Below are the code and all the weights of a small trained network. Each question names an input and a target symbol and asks about switching units off, where a switched-off unit gives its printed mean instead of its output.

import numpy as np


def w(rows, s, z=0):
    codes = np.array(rows[::2]) - 128.0
    scale = np.full(codes.shape[1], s)
    scale[-1] = z or s
    return codes * scale


def f(y):
    return y / 2 * (1 + np.tanh(0.7978845608 * (y + 0.044715 * y**3)))


def softmax(a):
    e = np.exp(a - a.max(-1, keepdims=True))
    return e / e.sum(-1, keepdims=True)


def log_softmax(a):
    a = a - a.max(-1, keepdims=True)
    return a - np.log(np.exp(a).sum(-1, keepdims=True))


def net(x, mask):
    ids = ['ΔΣΩαβεθλμξπτφψ'.index(c) for c in x.split()]
    T = len(ids)
    res = E[ids] + P[:T]
    r = res
    for j in range(3):
        rows = slice(4 * j, 4 * j + 4)
        q, k, v = (r @ M[0][rows].T for M in (Q, K, V))
        z = softmax(np.where(np.tri(T) > 0, q @ k.T / 4**0.5, -1e9)) @ v
        o = O[0][rows]
        res = res + np.where(mask[j], z, o[:, -1]) @ o[:, :-1]
    y = f(res @ A[0][:, :-1].T + A[0][:, -1])
    res = res + np.where(mask[3:27], y, B[0][:, -1]) @ B[0][:, :-1]
    return log_softmax(res[-1] @ U[:, :-1].T + U[:, -1])


Q, K, V, O, A, B = {}, {}, {}, {}, {}, {}
E = w([
[117,114,148,67,130,160,120,147],'Δ',
[162,129,112,150,140,81,145,93],'Σ',
[171,142,151,176,161,152,146,141],'Ω',
[118,192,143,120,140,137,136,112],'α',
[160,112,86,152,219,158,99,131],'β',
[88,184,128,91,122,117,177,123],'ε',
[115,162,121,127,169,154,60,113],'θ',
[62,162,99,75,156,213,72,203],'λ',
[82,166,106,126,145,84,189,122],'μ',
[143,124,136,84,112,131,170,167],'ξ',
[98,196,162,108,99,120,167,167],'π',
[141,88,103,13,75,132,176,110],'τ',
[57,195,190,156,160,180,144,251],'φ',
[110,3,150,135,126,132,190,155],'ψ',
],0.018)
P = w([
[159,135,222,65,111,5,67,139],'0',
[198,150,79,120,144,115,231,155],'1',
[20,133,58,206,11,158,94,90],'2',
[88,65,163,127,201,49,142,49],'3',
[199,145,94,102,138,174,232,125],'4',
[29,117,55,201,9,160,98,80],'5',
[98,56,177,159,177,47,131,69],'6',
],0.011)
Q[0] = w([
[125,159,117,123,136,112,147,181],'H0',
[150,101,107,175,163,162,115,138],'H0',
[125,90,121,160,103,140,150,152],'H0',
[76,151,137,101,78,72,104,130],'H0',
[208,140,205,119,177,87,136,200],'H1',
[181,113,167,69,116,119,108,134],'H1',
[152,154,104,84,145,101,101,115],'H1',
[113,156,151,107,190,100,92,163],'H1',
[176,123,116,32,194,135,145,190],'H2',
[185,147,172,89,170,6,127,116],'H2',
[74,174,118,143,55,200,152,135],'H2',
[151,160,185,185,126,89,143,124],'H2',
],0.011)
K[0] = w([
[163,97,133,116,136,71,93,124],'H0',
[155,121,86,160,152,211,128,123],'H0',
[126,126,122,135,81,134,143,128],'H0',
[116,112,112,58,113,73,114,170],'H0',
[76,168,160,149,156,169,250,104],'H1',
[78,171,27,131,176,139,201,84],'H1',
[83,131,126,91,150,114,158,63],'H1',
[64,168,94,173,190,137,121,157],'H1',
[118,136,105,101,180,216,184,105],'H2',
[101,59,89,154,128,101,215,125],'H2',
[169,212,133,95,115,85,120,146],'H2',
[112,135,143,171,163,124,128,142],'H2',
],0.011)
V[0] = w([
[208,154,93,131,159,156,166,114],'H0',
[157,121,124,69,155,94,76,120],'H0',
[92,102,114,87,132,158,122,91],'H0',
[69,122,100,125,104,147,130,67],'H0',
[115,170,21,104,41,191,198,156],'H1',
[185,233,146,178,143,132,189,65],'H1',
[79,158,170,64,115,176,99,90],'H1',
[136,115,135,101,77,164,204,141],'H1',
[194,156,136,69,80,171,149,126],'H2',
[147,121,254,121,149,166,75,128],'H2',
[51,156,106,188,186,184,90,214],'H2',
[152,63,78,83,89,216,112,128],'H2',
],0.0085)
O[0] = w([
[112,107,45,144,134,33,174,50,38],'H0',
[165,99,126,124,166,196,91,111,119],'H0',
[62,141,163,117,83,136,157,145,133],'H0',
[102,189,181,136,106,112,71,114,98],'H0',
[192,143,171,253,164,91,123,120,46],'H1',
[122,153,207,144,113,177,168,80,2],'H1',
[133,83,104,140,240,134,117,62,135],'H1',
[163,132,113,203,90,152,151,151,197],'H1',
[142,60,105,127,110,189,133,140,116],'H2',
[96,72,153,201,221,170,174,55,174],'H2',
[48,171,144,194,132,91,136,192,115],'H2',
[184,4,77,103,140,103,86,188,78],'H2',
],0.0067,0.0046)
A[0] = w([
[143,154,158,116,132,37,146,36,191],'N0',
[157,108,77,171,96,61,110,173,57],'N1',
[119,174,96,160,156,108,182,105,38],'N2',
[147,205,100,89,177,171,61,91,196],'N3',
[141,145,84,152,48,189,115,137,119],'N4',
[120,130,112,144,163,173,171,55,1],'N5',
[88,105,127,135,146,184,7,73,97],'N6',
[73,161,161,129,78,122,122,100,103],'N7',
[106,127,105,79,156,88,188,185,81],'N8',
[145,105,165,126,74,191,200,144,25],'N9',
[110,73,199,107,118,142,137,159,133],'N10',
[136,98,29,122,90,108,95,91,139],'N11',
[169,183,109,101,96,158,170,110,63],'N12',
[142,129,86,122,254,173,135,122,140],'N13',
[154,116,156,183,166,44,91,95,17],'N14',
[135,63,90,139,177,172,143,85,102],'N15',
[121,184,74,166,141,144,150,162,102],'N16',
[133,85,139,96,188,153,142,140,178],'N17',
[166,136,181,92,106,151,192,152,151],'N18',
[122,144,158,171,143,167,162,90,141],'N19',
[163,100,150,204,184,136,124,113,144],'N20',
[237,160,150,142,108,117,99,192,149],'N21',
[53,139,143,147,149,86,73,143,181],'N22',
[133,150,95,135,40,74,63,159,89],'N23',
],0.011,0.005)
B[0] = w([
[121,152,106,101,175,106,121,245,188],'N0',
[183,98,183,151,126,230,125,162,173],'N1',
[169,67,162,186,76,147,158,129,163],'N2',
[163,121,67,186,139,154,92,25,199],'N3',
[129,94,158,213,101,77,3,120,202],'N4',
[100,65,173,126,195,207,123,154,157],'N5',
[129,116,208,106,103,127,248,190,209],'N6',
[218,95,58,90,160,147,99,112,197],'N7',
[159,161,142,140,113,232,117,115,219],'N8',
[128,180,150,139,164,211,68,87,208],'N9',
[154,147,56,143,118,77,140,89,239],'N10',
[111,197,134,137,108,103,135,214,209],'N11',
[85,41,235,146,42,86,124,94,161],'N12',
[137,151,129,137,80,68,100,103,209],'N13',
[79,139,153,93,127,183,153,43,149],'N14',
[169,226,239,166,157,94,81,195,205],'N15',
[101,86,144,165,38,88,136,98,205],'N16',
[92,181,81,100,165,141,134,152,233],'N17',
[101,145,141,90,186,123,116,89,225],'N18',
[148,84,120,119,189,122,99,127,202],'N19',
[100,133,68,40,84,161,176,126,176],'N20',
[4,87,85,61,184,109,123,111,193],'N21',
[201,78,102,50,119,77,155,115,253],'N22',
[101,129,109,122,210,189,125,150,160],'N23',
],0.0068,0.0078)
U = w([
[85,193,93,29,228,103,143,121,207],'Δ',
[118,92,154,109,132,2,153,157,201],'Σ',
[205,15,138,134,118,74,155,107,124],'Ω',
[141,125,151,160,133,95,90,75,147],'α',
[204,172,156,169,115,86,106,143,134],'β',
[114,157,149,90,78,131,102,55,69],'ε',
[175,155,85,195,144,72,68,52,202],'θ',
[64,146,47,158,123,100,77,140,139],'λ',
[110,181,97,69,43,133,179,83,65],'μ',
[73,105,130,114,174,134,82,89,3],'ξ',
[76,152,183,145,131,79,78,99,105],'π',
[147,76,180,145,193,105,60,127,15],'τ',
[42,211,179,155,162,123,159,158,80],'φ',
[192,135,119,141,178,200,146,131,51],'ψ',
],0.0071,0.004)

Each question gives the input, a string of symbols that net reads in full, and the target symbol t.
The units are the heads (4 rows each of Q, K, V and O) and the neurons (one row each of A and B). Each row of codes is followed by its name. A weight is (code - 128) times the scale printed after its matrix; where a second scale follows, it is the last column's (O, A, B and U).
mask holds one flag per unit, heads first, then neurons. A switched-off unit (its flag False) gives its mean, the last column of its rows in O or B, instead of its output. The means were averaged over made-up inputs and are rounded, as every weight is.
A unit's drop is (log p(t) with every unit on - log p(t) with that unit switched off) / (log p(t) with every unit on - log p(t) with every unit switched off).
The circuit of an input: a set's keep is (log p(t) with only the set's units on - log p(t) with every unit switched off) / (log p(t) with every unit on - log p(t) with every unit switched off). Starting from the 12 units with the biggest drops (on a tie, the unit counted first), units are removed one at a time, each time the one whose removal leaves the highest keep (on an exact tie, the one counted first), for as long as the keep stays at least 0.8.
circuit, biggest first: the units of the circuit, biggest drop first
unit that matters most: the unit with the biggest drop
k most important neurons: the k neurons with the biggest drops, biggest first
which heads matter: for each layer, one digit per head in row order, 1 if its drop is at least 0.15 and else 0, layers parted by /
input Δ ψ ψ ψ Σ θ, target φ: circuit, biggest first	N6, H2, N15
input τ φ Ω, target β: 2 most important neurons	N15, N11
input ψ μ β π Σ α, target λ: circuit, biggest first	H1, N4
input ψ Ω ε Δ φ β, target λ: unit that matters most	H1
input ψ ψ Σ, target λ: circuit, biggest first	H1, N11, N4
input φ φ Σ μ ε Ω, target Ω: which heads matter	001
input μ ψ ψ λ Δ Δ, target θ: circuit, biggest first	H2, N3, H1
input φ Δ Δ Δ ξ ψ, target Ω: which heads matter	101
input θ φ φ, target Δ: which heads matter	011
input Σ φ ψ Σ φ Δ, target ε: circuit, biggest first	H2, H1, N4
input Σ φ ψ φ ψ τ, target ε: which heads matter	011
input ξ Σ ξ μ ε, target ε: which heads matter	001
input ψ Δ ψ μ Ω ε, target λ: which heads matter	010
input Δ τ ψ τ θ, target θ: which heads matter	000
input θ ψ Δ, target Δ: which heads matter	011
input ψ π φ β, target Δ: unit that matters most	N20
input λ π ψ φ Σ, target Σ: circuit, biggest first	N9, N3, H2
input Δ π Σ, target φ: 2 most important neurons	N15, N11
input ε λ ψ ε Ω, target Ω: circuit, biggest first	H0, N2
input φ Σ Δ, target Ω: which heads matter	001
input τ ξ φ α Δ Δ, target β: 2 most important neurons	N15, N11
input μ ψ θ Ω φ τ, target θ: circuit, biggest first	H1
input Δ α φ φ Ω Δ, target φ: which heads matter	011
input Δ λ ξ θ ψ θ, target φ: which heads matter	011
input ψ Δ π ψ ψ, target ψ: which heads matter	011
input λ ψ ψ, target Σ: which heads matter	010
input Δ φ Δ λ β, target β: unit that matters most	H0
input φ φ λ λ ψ ψ Ω, target Δ: 2 most important neurons	N21, N20
input φ Δ τ ψ ψ, target ψ: 2 most important neurons	N1, N9
